Here is a tiny trained network, its code and every weight. The questions are about switching its units off for an input and a class, where a switched-off unit gives its printed mean instead of its output.

import numpy as np


def w(rows, s, z=0):
    codes = np.array(rows[::2]) - 128.0
    scale = np.full(codes.shape[1], s)
    scale[-1] = z or s
    return codes * scale


def f(y):
    return np.maximum(y, 0)


def log_softmax(a):
    a = a - a.max(-1, keepdims=True)
    return a - np.log(np.exp(a).sum(-1, keepdims=True))


def net(x, mask):
    res = np.array(x, float).reshape(1, 3) / 4 @ E
    y = f(res @ A[0][:, :-1].T + A[0][:, -1])
    res = res + np.where(mask, y, B[0][:, -1]) @ B[0][:, :-1]
    return log_softmax(res[-1] @ U[:, :-1].T + U[:, -1])


A, B = {}, {}
E = w([
[148,150,147,212,237,153,198,46],'x0',
[182,185,17,117,220,159,69,128],'x1',
[161,245,196,128,95,63,104,85],'x2',
],0.012)
A[0] = w([
[83,109,169,182,166,121,163,45,76],'N1',
[115,153,168,152,207,139,181,180,75],'N2',
[95,116,184,117,103,101,173,142,18],'N3',
[103,114,154,108,133,151,183,125,222],'N4',
[100,118,136,154,150,158,129,41,30],'N5',
[63,74,179,109,79,158,155,138,24],'N6',
[78,94,180,150,106,112,217,107,138],'N7',
[135,164,90,191,153,128,73,181,9],'N8',
[101,105,144,63,37,91,95,206,185],'N9',
[139,102,196,188,159,143,204,95,123],'N10',
[64,140,196,159,82,117,162,35,118],'N11',
[144,204,199,181,70,76,90,92,31],'N12',
[73,11,109,144,133,222,161,144,39],'N13',
],0.013,0.011)
B[0] = w([
[86,86,188,158,136,47,91,188,182],'N1',
[111,80,165,121,89,67,98,199,158],'N2',
[202,112,82,79,121,119,39,162,157],'N3',
[161,167,94,198,195,161,137,58,186],'N4',
[178,80,101,44,66,109,66,153,151],'N5',
[164,126,81,55,120,125,63,199,174],'N6',
[186,179,69,141,157,130,116,148,202],'N7',
[213,133,64,100,148,127,50,251,151],'N8',
[73,97,175,203,164,66,108,90,249],'N9',
[60,81,180,149,111,81,89,85,199],'N10',
[192,154,75,134,131,134,78,104,198],'N11',
[131,188,150,82,18,133,216,163,189],'N12',
[118,201,132,51,28,125,216,134,207],'N13',
],0.014,0.021)
U = w([
[62,38,201,143,88,73,85,155,19],'0',
[136,197,168,67,33,114,235,139,59],'1',
[212,132,72,122,156,156,70,180,30],'2',
[104,170,158,218,202,140,185,4,255],'3',
],0.016,0.012)

Each question gives the input, the list of numbers given to net, and the class t.
The units are the neurons (one row each of A and B). Each row of codes is followed by its name. A weight is (code - 128) times the scale printed after its matrix; where a second scale follows, it is the last column's (A, B and U).
mask holds one flag per neuron, in row order. A switched-off neuron (its flag False) gives its mean, the last column of its row in B, instead of its output. The means were averaged over made-up inputs and are rounded, as every weight is.
A unit's drop is (log p(t) with every unit on - log p(t) with that unit switched off) / (log p(t) with every unit on - log p(t) with every unit switched off).
most important unit: the unit with the biggest drop
k most important neurons: the k neurons with the biggest drops, biggest first
drop of u: that unit's drop, to one decimal
input [1,-7,5], class 2: most important unit	N11
input [1,3,1], class 3: 3 most important neurons	N13, N6, N12
input [7,-3,-2], class 0: 2 most important neurons	N10, N1
input [3,0,-1], class 3: 2 most important neurons	N6, N4
input [8,0,7], class 0: 2 most important neurons	N1, N10
input [6,-8,0], class 2: 2 most important neurons	N7, N11
input [-1,5,-5], class 1: 3 most important neurons	N13, N11, N7
input [7,6,7], class 0: 3 most important neurons	N13, N1, N2
input [-2,-3,-3], class 3: 3 most important neurons	N12, N9, N4
input [6,7,4], class 2: 2 most important neurons	N9, N8
input [5,-6,-5], class 2: 2 most important neurons	N7, N9
input [5,-8,4], class 2: 2 most important neurons	N11, N7
input [8,8,-6], class 0: 2 most important neurons	N2, N7
input [2,6,6], class 1: most important unit	N12
input [3,3,0], class 3: 2 most important neurons	N6, N13
input [-3,-2,1], class 3: drop of N2	0.1
input [-8,5,-6], class 0: drop of N9	1.8
input [0,-4,-7], class 1: drop of N13	2.0
